Here is a tiny trained network, its code and every weight. The questions are about switching its units off for an input and a target symbol, where a switched-off unit gives its printed mean instead of its output.

import numpy as np


def w(rows, s, z=0):
    codes = np.array(rows[::2]) - 128.0
    scale = np.full(codes.shape[1], s)
    scale[-1] = z or s
    return codes * scale


def norm(h):
    return h / np.sqrt((h * h).mean(-1, keepdims=True) + 1e-5)


def f(y):
    return y / 2 * (1 + np.tanh(0.7978845608 * (y + 0.044715 * y**3)))


def softmax(a):
    e = np.exp(a - a.max(-1, keepdims=True))
    return e / e.sum(-1, keepdims=True)


def log_softmax(a):
    a = a - a.max(-1, keepdims=True)
    return a - np.log(np.exp(a).sum(-1, keepdims=True))


def net(x, mask):
    ids = ['αβγδεζηθλμξπτφψω'.index(c) for c in x.split()]
    T = len(ids)
    res = E[ids] + P[:T]
    u = 0
    for l in range(2):
        r = norm(res)
        for j in range(2):
            rows = slice(4 * j, 4 * j + 4)
            q, k, v = (r @ M[l][rows].T for M in (Q, K, V))
            z = softmax(np.where(np.tri(T) > 0, q @ k.T / 4**0.5, -1e9)) @ v
            o = O[l][rows]
            res = res + np.where(mask[u + j], z, o[:, -1]) @ o[:, :-1]
        u += 2
        y = f(norm(res) @ A[l][:, :-1].T + A[l][:, -1])
        res = res + np.where(mask[u : u + 4], y, B[l][:, -1]) @ B[l][:, :-1]
        u += 4
    return log_softmax(norm(res)[-1] @ U[:, :-1].T + U[:, -1])


Q, K, V, O, A, B = {}, {}, {}, {}, {}, {}
E = w([
[188,67,122,162,113,80,183],'α',
[116,153,113,131,136,178,166],'β',
[7,133,43,240,165,70,131],'γ',
[112,172,35,161,129,137,122],'δ',
[153,115,160,130,128,97,128],'ε',
[64,129,95,144,114,46,148],'ζ',
[110,93,238,166,142,147,120],'η',
[205,109,80,79,129,18,165],'θ',
[150,116,177,145,102,145,154],'λ',
[148,133,120,157,137,93,125],'μ',
[111,144,127,117,102,83,156],'ξ',
[96,58,150,117,166,99,82],'π',
[166,100,121,128,120,167,91],'τ',
[103,181,147,117,37,98,64],'φ',
[87,90,122,113,99,180,114],'ψ',
[131,102,193,27,117,106,226],'ω',
],0.016)
P = w([
[77,123,137,94,164,102,254],'0',
[88,118,140,108,117,81,208],'1',
[95,101,137,125,103,73,161],'2',
[95,90,138,137,83,61,144],'3',
[104,83,135,136,73,48,117],'4',
[105,74,137,138,62,50,98],'5',
[95,71,143,144,66,52,83],'6',
[96,55,147,139,66,63,63],'7',
],0.004)
Q[0] = w([
[141,120,130,75,180,202,170],'0.h1',
[195,7,166,130,5,81,26],'0.h1',
[110,93,125,77,34,89,118],'0.h1',
[142,97,188,74,159,94,143],'0.h1',
[121,147,124,76,157,149,99],'0.h2',
[95,132,147,105,33,136,54],'0.h2',
[170,152,181,125,77,138,118],'0.h2',
[98,85,170,123,138,72,93],'0.h2',
],0.013)
K[0] = w([
[149,77,174,75,205,215,197],'0.h1',
[114,129,180,156,69,102,38],'0.h1',
[100,144,161,95,31,122,95],'0.h1',
[248,91,164,61,47,129,91],'0.h1',
[65,177,145,95,159,126,108],'0.h2',
[75,182,166,155,31,128,94],'0.h2',
[130,127,188,151,92,112,188],'0.h2',
[120,90,124,90,65,69,65],'0.h2',
],0.011)
V[0] = w([
[29,89,168,135,201,82,181],'0.h1',
[70,122,111,111,120,174,28],'0.h1',
[221,1,163,27,110,164,150],'0.h1',
[87,106,234,87,17,129,141],'0.h1',
[71,112,65,163,140,232,118],'0.h2',
[175,183,126,107,130,132,140],'0.h2',
[98,136,154,21,32,68,77],'0.h2',
[63,102,103,145,201,108,202],'0.h2',
],0.005)
O[0] = w([
[86,129,208,185,155,13,68,132],'0.h1',
[62,71,100,110,46,169,169,133],'0.h1',
[42,160,7,63,255,191,113,219],'0.h1',
[41,143,165,231,221,216,186,255],'0.h1',
[95,88,96,107,50,119,104,40],'0.h2',
[191,126,88,131,114,86,128,67],'0.h2',
[65,174,78,116,248,146,129,186],'0.h2',
[109,27,186,180,90,171,38,136],'0.h2',
],0.0044,0.0035)
A[0] = w([
[97,214,190,72,92,2,107,3],'0.n1',
[154,107,205,200,207,141,167,150],'0.n2',
[140,188,177,147,114,232,189,49],'0.n3',
[225,100,139,206,87,156,156,154],'0.n4',
],0.006,0.0037)
B[0] = w([
[170,145,204,34,116,221,38,144],'0.n1',
[174,163,179,204,130,103,64,254],'0.n2',
[184,168,116,160,30,53,157,141],'0.n3',
[58,28,254,100,46,149,137,161],'0.n4',
],0.0067,0.0049)
Q[1] = w([
[207,107,121,162,77,203,173],'1.h1',
[211,6,105,71,229,105,113],'1.h1',
[100,115,78,24,110,77,134],'1.h1',
[116,162,160,131,87,44,178],'1.h1',
[69,94,201,163,138,163,173],'1.h2',
[92,86,177,106,107,106,111],'1.h2',
[107,107,131,151,131,237,149],'1.h2',
[118,176,108,119,57,95,91],'1.h2',
],0.012)
K[1] = w([
[242,75,64,127,47,242,193],'1.h1',
[157,2,119,66,245,25,190],'1.h1',
[60,132,183,61,138,81,188],'1.h1',
[148,236,194,146,63,75,130],'1.h1',
[53,194,132,130,82,193,93],'1.h2',
[57,112,100,142,129,175,93],'1.h2',
[72,211,124,101,56,102,165],'1.h2',
[132,41,155,171,135,96,144],'1.h2',
],0.0095)
V[1] = w([
[55,49,75,57,133,121,194],'1.h1',
[184,120,96,96,133,128,198],'1.h1',
[252,2,135,197,166,94,166],'1.h1',
[162,102,159,181,76,152,30],'1.h1',
[70,153,55,187,134,38,222],'1.h2',
[137,74,153,153,159,218,199],'1.h2',
[134,166,59,218,104,154,76],'1.h2',
[78,221,168,144,75,134,180],'1.h2',
],0.0056)
O[1] = w([
[138,95,178,164,153,64,106,52],'1.h1',
[141,121,146,169,112,121,152,3],'1.h1',
[144,2,62,143,128,137,159,147],'1.h1',
[137,126,77,100,188,187,112,228],'1.h1',
[105,148,83,134,142,69,188,62],'1.h2',
[122,77,138,152,165,181,162,174],'1.h2',
[124,147,88,209,140,139,100,130],'1.h2',
[121,193,162,154,86,103,166,148],'1.h2',
],0.0085,0.0025)
A[1] = w([
[123,253,137,27,40,156,240,28],'1.n1',
[173,116,124,93,38,28,149,70],'1.n2',
[84,161,213,175,127,128,165,179],'1.n3',
[167,86,63,147,17,100,64,2],'1.n4',
],0.0071,0.0053)
B[1] = w([
[150,182,125,254,214,190,172,159],'1.n1',
[113,169,70,83,130,200,54,135],'1.n2',
[144,140,63,118,75,141,116,254],'1.n3',
[162,144,124,221,205,128,66,127],'1.n4',
],0.0088,0.0039)
U = w([
[118,107,214,201,137,175,116,64],'α',
[239,112,195,81,118,117,79,155],'β',
[5,126,90,119,90,168,131,3],'γ',
[113,96,143,108,33,159,156,181],'δ',
[188,127,70,83,137,59,127,203],'ε',
[92,130,66,196,99,63,108,132],'ζ',
[175,125,42,148,73,130,44,59],'η',
[136,160,120,121,121,114,142,129],'θ',
[129,124,207,70,164,120,208,133],'λ',
[175,142,42,186,107,172,192,119],'μ',
[205,51,134,184,138,88,193,105],'ξ',
[75,90,186,116,184,69,87,94],'π',
[216,154,133,149,246,107,124,68],'τ',
[145,223,172,70,127,158,107,183],'φ',
[88,161,134,69,75,74,63,152],'ψ',
[132,103,56,61,154,218,146,178],'ω',
],0.012,0.0062)

Each question gives the input, a string of symbols that net reads in full, and the target symbol t.
The units are the heads (4 rows each of Q, K, V and O) and the neurons (one row each of A and B). Each row of codes is followed by its name. A weight is (code - 128) times the scale printed after its matrix; where a second scale follows, it is the last column's (O, A, B and U).
mask holds one flag per unit, layer by layer, with each layer's heads first. A switched-off unit (its flag False) gives its mean, the last column of its rows in O or B, instead of its output. The means were averaged over made-up inputs and are rounded, as every weight is.
A unit's drop is (log p(t) with every unit on - log p(t) with that unit switched off) / (log p(t) with every unit on - log p(t) with every unit switched off).
The circuit of an input: a set's keep is (log p(t) with only the set's units on - log p(t) with every unit switched off) / (log p(t) with every unit on - log p(t) with every unit switched off). Starting from all 12 units, units are removed one at a time, each time the one whose removal leaves the highest keep (on an exact tie, the one counted first), for as long as the keep stays at least 0.8.
circuit, biggest first: the units of the circuit, biggest drop first
unit that matters most: the unit with the biggest drop
top k neurons in layer l: the k neurons of layer l with the biggest drops, biggest first
which heads matter: for each layer, one digit per head in row order, 1 if its drop is at least 0.15 and else 0, layers parted by /
input π ε φ ω ψ η γ, target ψ: circuit, biggest first	(1.h1 0.h1 0.h2)
input τ ε τ, target τ: circuit, biggest first	(1.h1 0.h1 0.h2 1.n3)
input τ β τ, target δ: which heads matter	01 / 11
input ξ τ η μ τ η τ μ, target ω: circuit, biggest first	(1.h1)
input λ τ π π τ, target π: circuit, biggest first	(1.h1 0.h1 0.n2)
input φ ε ε, target φ: which heads matter	10 / 10
input τ τ μ τ, target β: which heads matter	11 / 11
input τ τ θ τ η φ β, target φ: circuit, biggest first	(1.h1 0.h1)
input τ η η τ, target α: circuit, biggest first	(0.h1 1.h1)
input τ τ η β τ, target α: circuit, biggest first	(1.h1 0.h1)
input δ τ β ξ τ π τ, target π: circuit, biggest first	(1.h1 0.h1 0.n2 1.n3)
input α φ ζ, target φ: which heads matter	00 / 10
input ξ τ λ τ φ π τ α, target δ: top 2 neurons in layer 0	(0.n4 0.n1)
input τ γ φ π ξ α, target δ: circuit, biggest first	(0.n4 0.h1)
input η μ τ τ τ φ μ ε, target φ: which heads matter	11 / 10
input μ τ τ ε τ, target τ: which heads matter	11 / 10
input ε η τ η, target ω: circuit, biggest first	(1.h1)
input η π λ ω η π τ τ, target ω: which heads matter	10 / 00
input η η τ τ λ τ, target μ: which heads matter	11 / 11
input τ τ π λ η τ α ξ, target φ: circuit, biggest first	(0.n1)
input τ α φ τ τ μ, target μ: circuit, biggest first	(0.h1 1.h1)
input τ τ α τ, target ξ: which heads matter	10 / 10
input φ ε π τ τ τ η, target μ: which heads matter	11 / 11
input ε γ γ ψ η ζ, target ψ: which heads matter	10 / 00
input η τ φ η, target φ: circuit, biggest first	(1.h1 0.h2)
input μ α η η π η τ, target ω: which heads matter	10 / 10
input α τ μ γ ζ, target ψ: unit that matters most	0.n1
